Each row has a name. Each question is about the rows just above it.

[-0.41 -0.54  9.12 -0.42 -0.66 -0.43  1.61  1.74  1.72 -5.53 -2.02 -6.54
 -8.07 -0.51 -4.59 -7.36 -0.67 -0.13 -5.55]  K557
[ 4.72  5.43 -1.43  4.63  5.98  5.11 -0.93  4.88  6.01  5.89  6.03  4.92
  3.14 -0.75  6.21  4.36 -0.26 -1.72  3.56]  K613
[-3.83 -4.83  3.34 -3.95 -5.50 -4.53  1.93 -5.11 -6.24 -5.56 -6.37 -3.94
 -1.57  2.50 -5.99 -3.23  1.94  3.63 -3.17]  K596
[-4.74 -5.49 -2.22 -4.61 -6.30 -5.12  1.87 -4.00 -4.88 -5.97 -5.10 -5.32
 -3.41 -2.23 -6.41 -4.55 -2.39 -1.96 -3.04]  K269
[ 2.98  2.20 -4.31  2.53  1.85  2.22  7.77 -1.27 -1.17  1.67 -0.94  2.85
  4.48 -3.49  1.29  3.50 -3.16 -4.57  2.14]  K545
[-0.41 -0.54  9.12 -0.42 -0.66 -0.43  1.61  1.74  1.72 -0.65  1.15 -0.56
 -0.22  7.67 -0.74 -0.38  7.13  9.41 -0.28]  K104
Number of entries in [-0.41 -0.54  9.12 -0.42 -0.66 -0.43  1.61  1.74  1.72 -0.65  1.15 -0.56
 -0.22  7.67 -0.74 -0.38  7.13  9.41 -0.28]: | 19
How many entries does [ 2.98  2.20 -4.31  2.53] have? | 4
How many entries does [-0.41 -0.54  9.12 -0.42 -0.66 -0.43  1.61  1.74] have? | 8
Number of entries in [-4.74 -5.49 -2.22 -4.61 -6.30 -5.12  1.87 -4.00 -4.88 -5.97 -5.10 -5.32
 -3.41 -2.23 -6.41 -4.55]: | 16
How many entries does [-4.74 -5.49 -2.22 -4.61 -6.30] have? | 5
Number of entries in [ 4.72  5.43 -1.43  4.63  5.98  5.11 -0.93  4.88  6.01  5.89  6.03  4.92
  3.14 -0.75  6.21  4.36 -0.26 -1.72  3.56]: | 19
Number of entries in [-0.41 -0.54  9.12 -0.42 -0.66 -0.43  1.61  1.74  1.72]: | 9

[ 0.17 -0.93 -2.04 -5.02  0.10 -1.83 -0.80  1.24  0.39  0.66 -4.28 -2.45
  0.32 -0.92  0.40 -6.25 -0.39  1.14 -1.28 -2.64 -0.28 -2.97 -3.00 -1.37
  4.26  1.57  0.54 -2.88  1.90] -> K545
[ 0.63 -2.95 -3.67 -4.99  1.18 -0.24 -2.01  0.35  1.65  1.33 -5.53  0.15
 -0.51 -1.40  0.96 -1.50  2.16  1.60  0.83 -4.18 -2.42 -1.50 -4.90  0.39
  7.07  2.17  1.25 -2.92  2.87] -> K596
[ 0.63  0.36 -0.34 -2.96  2.19 -1.29 -0.15  1.88  2.02  2.04 -2.49 -1.95
  0.25  0.60  0.40 -4.22 -0.06  1.56 -0.74 -1.40  0.03 -2.25 -1.34 -0.83
  5.85  3.09  0.54 -1.62  3.13] -> K613
[-0.61  3.56  4.33  5.31 -0.48 -0.08  2.28  0.03 -1.13 -0.82  5.94 -0.66
  0.48  1.96 -1.17  0.97 -2.50 -1.45 -1.10  4.51  2.68  1.16  5.50 -0.63
 -6.50 -1.55 -1.41  3.13 -2.40] -> K129
[-1.54 -5.26 -5.57 -6.26 -3.35 -2.16 -2.12 -2.13 -1.65 -1.89 -7.11 -1.38
 -0.72 -3.44 -0.78 -5.98  0.46  0.13 -0.62 -6.30 -2.91 -3.30 -5.88 -0.93
 -0.88 -2.86  0.28 -3.55 -1.47] -> K269
[ 0.86  5.11  5.37  4.59  3.80  0.17  2.72  2.83  2.53  2.58  5.44 -0.83
  1.16  3.76  0.22  0.46 -1.31  0.65 -0.64  4.59  3.25  0.79  5.52 -0.33
  1.83  3.34 -0.22  2.59  2.42] -> K297
[-0.53 -4.30 -4.51 -3.87 -2.33 -0.16 -2.50 -2.19 -1.40 -1.53 -4.73  0.65
 -1.26 -2.90 -0.23 -0.06  1.36 -0.28  0.69 -4.03 -3.08 -0.81 -4.83  0.38
  0.05 -1.97  0.22 -2.18 -1.27] -> K283
[-1.22 -5.62 -5.76 -3.66 -6.27  0.42 -2.78 -4.09 -4.76 -4.55 -4.56  1.60
 -1.11 -4.76 -0.36  1.08  0.90 -1.73  0.73 -3.86 -3.16  0.30 -5.31  0.53
 -6.21 -5.86 -0.14 -2.04 -4.98] -> K557
[ 0.04  0.66  1.19  3.62 -2.30  2.24  0.66 -1.36 -2.40 -2.18  3.63  2.73
  0.43 -0.29  0.46  5.66  0.29 -1.43  1.15  2.97  0.85  3.38  2.19  1.28
 -6.12 -2.89 -0.19  2.09 -3.15] -> K220
How many entries does [ 0.63  0.36 -0.34 -2.96  2.19 -1.29 -0.15  1.88  2.02  2.04 -2.49 -1.95
  0.25] have? | 13
Number of entries in [0.86 5.11 5.37 4.59 3.80 0.17 2.72]: | 7
How many entries does [0.86 5.11 5.37 4.59 3.80 0.17 2.72 2.83 2.53] have? | 9

